Below is a small trained network, with its code and all its weights. Each question gives an input and a target symbol and asks what happens when units are switched off, that is, made to give their printed mean instead of their output.

import numpy as np


def w(rows, s, z=0):
    codes = np.array(rows[::2]) - 128.0
    scale = np.full(codes.shape[1], s)
    scale[-1] = z or s
    return codes * scale


def f(y):
    return y / 2 * (1 + np.tanh(0.7978845608 * (y + 0.044715 * y**3)))


def softmax(a):
    e = np.exp(a - a.max(-1, keepdims=True))
    return e / e.sum(-1, keepdims=True)


def log_softmax(a):
    a = a - a.max(-1, keepdims=True)
    return a - np.log(np.exp(a).sum(-1, keepdims=True))


def net(x, mask):
    ids = ['ΓΛαβεμσφψ'.index(c) for c in x.split()]
    T = len(ids)
    res = E[ids] + P[:T]
    u = 0
    for l in range(2):
        r = res
        for j in range(3):
            rows = slice(4 * j, 4 * j + 4)
            q, k, v = (r @ M[l][rows].T for M in (Q, K, V))
            z = softmax(np.where(np.tri(T) > 0, q @ k.T / 4**0.5, -1e9)) @ v
            o = O[l][rows]
            res = res + np.where(mask[u + j], z, o[:, -1]) @ o[:, :-1]
        u += 3
        y = f(res @ A[l][:, :-1].T + A[l][:, -1])
        res = res + np.where(mask[u : u + 12], y, B[l][:, -1]) @ B[l][:, :-1]
        u += 12
    return log_softmax(res[-1] @ U[:, :-1].T + U[:, -1])


Q, K, V, O, A, B = {}, {}, {}, {}, {}, {}
E = w([
[160,129,97,39,122,29,230],'Γ',
[119,142,65,252,120,156,201],'Λ',
[250,118,30,78,119,129,193],'α',
[170,57,161,38,167,171,48],'β',
[107,193,115,153,238,93,73],'ε',
[179,194,198,116,70,231,160],'μ',
[84,185,124,250,40,41,100],'σ',
[162,218,163,68,110,77,7],'φ',
[62,71,231,147,204,17,136],'ψ',
],0.017)
P = w([
[70,149,93,118,141,100,254],'0',
[193,142,76,136,189,108,130],'1',
[185,149,96,136,178,108,83],'2',
[180,140,153,137,154,116,87],'3',
[161,136,162,146,151,115,63],'4',
[144,138,176,155,151,115,40],'5',
[138,139,149,152,129,106,52],'6',
[131,168,39,140,73,73,80],'7',
],0.0071)
Q[0] = w([
[133,155,183,143,141,120,59],'0.h1',
[126,128,128,140,111,181,152],'0.h1',
[163,167,116,118,72,131,99],'0.h1',
[211,112,128,201,146,111,134],'0.h1',
[167,254,179,120,111,124,84],'0.h2',
[109,122,159,69,203,95,120],'0.h2',
[226,108,132,80,118,128,253],'0.h2',
[137,126,107,104,145,211,134],'0.h2',
[122,143,229,36,76,114,197],'0.h3',
[102,143,160,68,174,108,134],'0.h3',
[166,96,61,123,112,115,86],'0.h3',
[102,133,145,117,96,134,208],'0.h3',
],0.0091)
K[0] = w([
[81,165,69,99,116,105,142],'0.h1',
[136,115,126,102,56,152,102],'0.h1',
[148,192,132,149,68,119,113],'0.h1',
[88,170,254,106,145,126,76],'0.h1',
[57,251,185,79,110,131,210],'0.h2',
[113,61,98,95,231,98,117],'0.h2',
[214,93,148,122,96,110,179],'0.h2',
[222,145,106,103,188,178,115],'0.h2',
[188,121,160,95,120,102,158],'0.h3',
[123,134,162,164,158,131,170],'0.h3',
[78,152,90,144,140,110,119],'0.h3',
[122,158,121,182,100,174,149],'0.h3',
],0.0097)
V[0] = w([
[128,164,62,127,136,64,177],'0.h1',
[106,28,90,92,203,117,52],'0.h1',
[166,120,55,72,34,65,60],'0.h1',
[222,82,103,132,81,122,91],'0.h1',
[138,144,177,116,61,154,124],'0.h2',
[230,166,52,158,139,34,192],'0.h2',
[98,37,80,181,154,132,103],'0.h2',
[113,132,255,70,156,199,208],'0.h2',
[98,46,104,235,85,210,109],'0.h3',
[129,109,122,167,112,105,34],'0.h3',
[175,46,81,109,149,122,100],'0.h3',
[60,82,72,163,101,171,152],'0.h3',
],0.0071)
O[0] = w([
[99,176,121,151,54,91,232,185],'0.h1',
[137,126,167,140,247,128,123,66],'0.h1',
[190,160,96,206,152,147,100,173],'0.h1',
[35,106,65,16,213,37,228,121],'0.h1',
[149,2,89,162,134,179,57,122],'0.h2',
[36,128,147,129,155,217,131,254],'0.h2',
[88,101,183,94,199,72,144,66],'0.h2',
[15,176,19,151,168,134,63,64],'0.h2',
[54,138,200,202,198,111,152,2],'0.h3',
[114,155,112,103,67,186,142,154],'0.h3',
[135,84,135,133,139,109,149,101],'0.h3',
[38,111,173,63,188,246,75,28],'0.h3',
],0.0052,0.0059)
A[0] = w([
[114,166,184,77,43,125,124,155],'0.n1',
[33,110,135,70,137,177,2,83],'0.n2',
[136,113,74,38,115,231,128,66],'0.n3',
[217,159,99,105,159,110,59,184],'0.n4',
[108,222,171,70,156,126,139,120],'0.n5',
[192,154,93,157,196,174,186,99],'0.n6',
[129,152,125,61,185,114,162,252],'0.n7',
[139,94,162,165,185,141,220,164],'0.n8',
[130,144,168,150,21,137,107,93],'0.n9',
[148,113,92,180,116,57,112,196],'0.n10',
[78,73,101,107,175,166,179,114],'0.n11',
[15,170,153,135,90,106,185,67],'0.n12',
],0.0088,0.0023)
B[0] = w([
[106,131,54,124,199,67,115,212],'0.n1',
[122,151,111,138,107,217,168,135],'0.n2',
[153,147,219,140,187,185,127,189],'0.n3',
[66,79,90,141,63,190,166,254],'0.n4',
[85,229,110,127,76,119,73,153],'0.n5',
[115,214,171,102,75,100,75,172],'0.n6',
[138,156,97,140,102,89,212,169],'0.n7',
[133,161,105,71,133,182,78,153],'0.n8',
[187,66,58,152,229,107,87,244],'0.n9',
[107,119,253,143,70,169,145,204],'0.n10',
[153,105,55,111,220,72,121,134],'0.n11',
[233,95,166,130,146,118,230,166],'0.n12',
],0.0065,0.0094)
Q[1] = w([
[79,119,89,181,168,147,94],'1.h1',
[112,91,67,91,127,30,96],'1.h1',
[188,102,173,180,103,150,104],'1.h1',
[164,214,146,97,68,127,150],'1.h1',
[102,197,157,88,169,9,217],'1.h2',
[131,92,67,113,114,51,66],'1.h2',
[44,101,110,2,167,113,175],'1.h2',
[242,113,126,133,115,101,123],'1.h2',
[135,178,75,106,68,111,76],'1.h3',
[126,137,95,74,115,7,115],'1.h3',
[188,94,18,107,122,96,110],'1.h3',
[99,181,183,179,127,177,237],'1.h3',
],0.0082)
K[1] = w([
[171,191,124,183,49,131,152],'1.h1',
[175,135,121,212,111,132,220],'1.h1',
[134,61,104,157,116,142,81],'1.h1',
[104,180,94,139,41,115,104],'1.h1',
[85,187,135,143,137,60,167],'1.h2',
[97,135,30,95,197,87,177],'1.h2',
[76,75,130,34,52,121,165],'1.h2',
[230,78,122,126,134,63,184],'1.h2',
[44,127,54,73,94,139,86],'1.h3',
[105,148,37,89,176,102,255],'1.h3',
[66,62,98,125,171,118,129],'1.h3',
[87,132,214,112,111,4,75],'1.h3',
],0.0073)
V[1] = w([
[194,181,123,150,79,104,102],'1.h1',
[148,238,128,121,127,193,123],'1.h1',
[135,148,113,91,111,101,220],'1.h1',
[175,159,82,208,174,174,198],'1.h1',
[253,134,50,48,98,95,61],'1.h2',
[158,184,100,59,126,75,65],'1.h2',
[156,76,87,192,108,62,84],'1.h2',
[154,55,176,149,5,105,64],'1.h2',
[159,60,125,155,235,48,169],'1.h3',
[28,5,157,127,177,79,106],'1.h3',
[54,208,196,181,135,131,150],'1.h3',
[48,165,130,97,225,106,85],'1.h3',
],0.0064)
O[1] = w([
[95,166,191,50,134,124,121,195],'1.h1',
[91,127,55,100,205,175,52,159],'1.h1',
[83,43,165,205,174,110,122,153],'1.h1',
[149,66,160,200,142,164,126,191],'1.h1',
[25,138,151,114,179,131,79,198],'1.h2',
[90,166,98,81,200,206,76,133],'1.h2',
[137,96,134,179,151,201,180,167],'1.h2',
[140,147,114,161,208,173,113,136],'1.h2',
[96,164,62,66,155,149,55,106],'1.h3',
[144,130,169,98,119,140,2,10],'1.h3',
[104,74,87,157,85,120,78,89],'1.h3',
[136,147,147,140,75,58,130,58],'1.h3',
],0.0068,0.012)
A[1] = w([
[170,130,82,122,83,169,32,164],'1.n1',
[156,210,113,146,216,171,111,107],'1.n2',
[87,197,111,123,73,120,149,152],'1.n3',
[118,147,171,115,157,130,168,73],'1.n4',
[88,76,182,147,146,158,153,147],'1.n5',
[86,206,101,173,159,120,120,73],'1.n6',
[159,78,180,82,150,21,146,141],'1.n7',
[140,94,166,27,112,159,135,145],'1.n8',
[136,122,105,90,68,103,116,255],'1.n9',
[88,205,120,254,144,95,99,134],'1.n10',
[208,71,169,165,107,142,129,146],'1.n11',
[135,47,137,138,217,91,174,87],'1.n12',
],0.0098,0.0032)
B[1] = w([
[57,139,169,179,155,114,33,165],'1.n1',
[160,131,80,172,115,41,88,254],'1.n2',
[122,198,162,114,98,99,222,184],'1.n3',
[135,152,168,90,57,32,101,169],'1.n4',
[172,149,2,98,145,160,35,205],'1.n5',
[228,138,190,77,75,152,104,190],'1.n6',
[152,157,142,115,212,219,38,186],'1.n7',
[121,70,139,124,92,134,140,162],'1.n8',
[29,85,243,148,155,112,214,145],'1.n9',
[174,83,117,14,77,182,217,241],'1.n10',
[193,115,128,186,217,84,125,227],'1.n11',
[133,158,255,74,108,95,101,252],'1.n12',
],0.0058,0.0094)
U = w([
[19,115,102,159,205,124,204,253],'Γ',
[175,107,44,60,85,63,72,30],'Λ',
[66,102,150,188,98,185,159,138],'α',
[125,1,116,41,104,219,129,163],'β',
[162,147,142,111,30,158,127,25],'ε',
[107,189,45,170,181,159,113,194],'μ',
[184,70,108,142,88,75,124,48],'σ',
[105,89,90,153,80,82,97,170],'φ',
[86,153,231,167,109,177,66,188],'ψ',
],0.0063,0.0018)

Each question gives the input, a string of symbols that net reads in full, and the target symbol t.
The units are the heads (4 rows each of Q, K, V and O) and the neurons (one row each of A and B). Each row of codes is followed by its name. A weight is (code - 128) times the scale printed after its matrix; where a second scale follows, it is the last column's (O, A, B and U).
mask holds one flag per unit, layer by layer, with each layer's heads first. A switched-off unit (its flag False) gives its mean, the last column of its rows in O or B, instead of its output. The means were averaged over made-up inputs and are rounded, as every weight is.
A unit's drop is (log p(t) with every unit on - log p(t) with that unit switched off) / (log p(t) with every unit on - log p(t) with every unit switched off).
The circuit of an input: a set's keep is (log p(t) with only the set's units on - log p(t) with every unit switched off) / (log p(t) with every unit on - log p(t) with every unit switched off). Starting from the 12 units with the biggest drops (on a tie, the unit counted first), units are removed one at a time, each time the one whose removal leaves the highest keep (on an exact tie, the one counted first), for as long as the keep stays at least 0.8.
circuit, biggest first: the units of the circuit, biggest drop first
most important unit: the unit with the biggest drop
top k neurons: the k neurons with the biggest drops, biggest first
k most important neurons of layer l: the k neurons of layer l with the biggest drops, biggest first
which heads matter: for each layer, one digit per head in row order, 1 if its drop is at least 0.15 and else 0, layers parted by /
input ε α ε σ μ φ, target Λ: which heads matter => 110 / 110
input β σ Λ Λ φ φ ε φ, target ψ: circuit, biggest first => (1.h3 1.n1 1.n9 0.h3)
input Λ μ Γ β Λ α σ, target σ: circuit, biggest first => (1.h2 1.n11 0.h3)
input Γ Λ σ ε φ α, target ε: 3 most important neurons of layer 0 => (0.n6 0.n9 0.n1)
input β μ φ ψ, target ψ: which heads matter => 000 / 000
input β ψ σ Γ μ μ Γ φ, target ψ: which heads matter => 111 / 001
input φ φ β μ φ, target μ: circuit, biggest first => (1.h2 0.h3 0.n9)
input ε Λ β φ, target Λ: most important unit => 0.n1
input σ β φ φ, target σ: 2 most important neurons of layer 0 => (0.n12 0.n9)
input ψ ψ Γ φ, target ε: 4 most important neurons of layer 0 => (0.n5 0.n4 0.n9 0.n12)
input φ Λ α α β Λ ψ, target ψ: 2 most important neurons of layer 1 => (1.n7 1.n12)
input ψ Λ Γ φ φ, target ε: top 4 neurons => (0.n5 1.n6 0.n4 1.n10)
input σ σ φ, target σ: top 3 neurons => (0.n12 0.n4 0.n9)
input μ φ ε φ, target α: which heads matter => 110 / 001
input α φ α φ, target Γ: most important neuron of layer 0 => (0.n4)
input μ β μ φ Γ Λ, target ε: which heads matter => 000 / 100
input σ α ε, target ε: 2 most important neurons of layer 0 => (0.n5 0.n9)
input Γ β Λ, target Λ: which heads matter => 101 / 000
input Λ ψ ψ Γ ε σ α, target μ: 3 most important neurons of layer 0 => (0.n10 0.n3 0.n7)
input ε Γ α ψ μ α, target ψ: which heads matter => 010 / 001
input φ Λ φ Λ, target ε: most important neuron of layer 0 => (0.n6)
input Λ ε σ μ Λ ψ φ Λ, target ψ: top 3 neurons => (0.n1 1.n1 0.n9)
input μ σ Λ σ Λ, target μ: top 2 neurons => (0.n12 0.n9)
input Γ β φ, target β: which heads matter => 110 / 100
input ψ φ β μ Λ, target β: which heads matter => 010 / 001
input σ Γ α Γ σ Λ, target μ: 3 most important neurons of layer 0 => (0.n9 0.n8 0.n12)
input φ φ σ α Λ ψ μ ε, target ε: 2 most important neurons of layer 0 => (0.n9 0.n5)
input Λ φ φ, target φ: top 3 neurons => (0.n11 0.n12 0.n1)
input Γ φ φ ψ β σ α, target μ: 3 most important neurons of layer 0 => (0.n10 0.n3 0.n4)
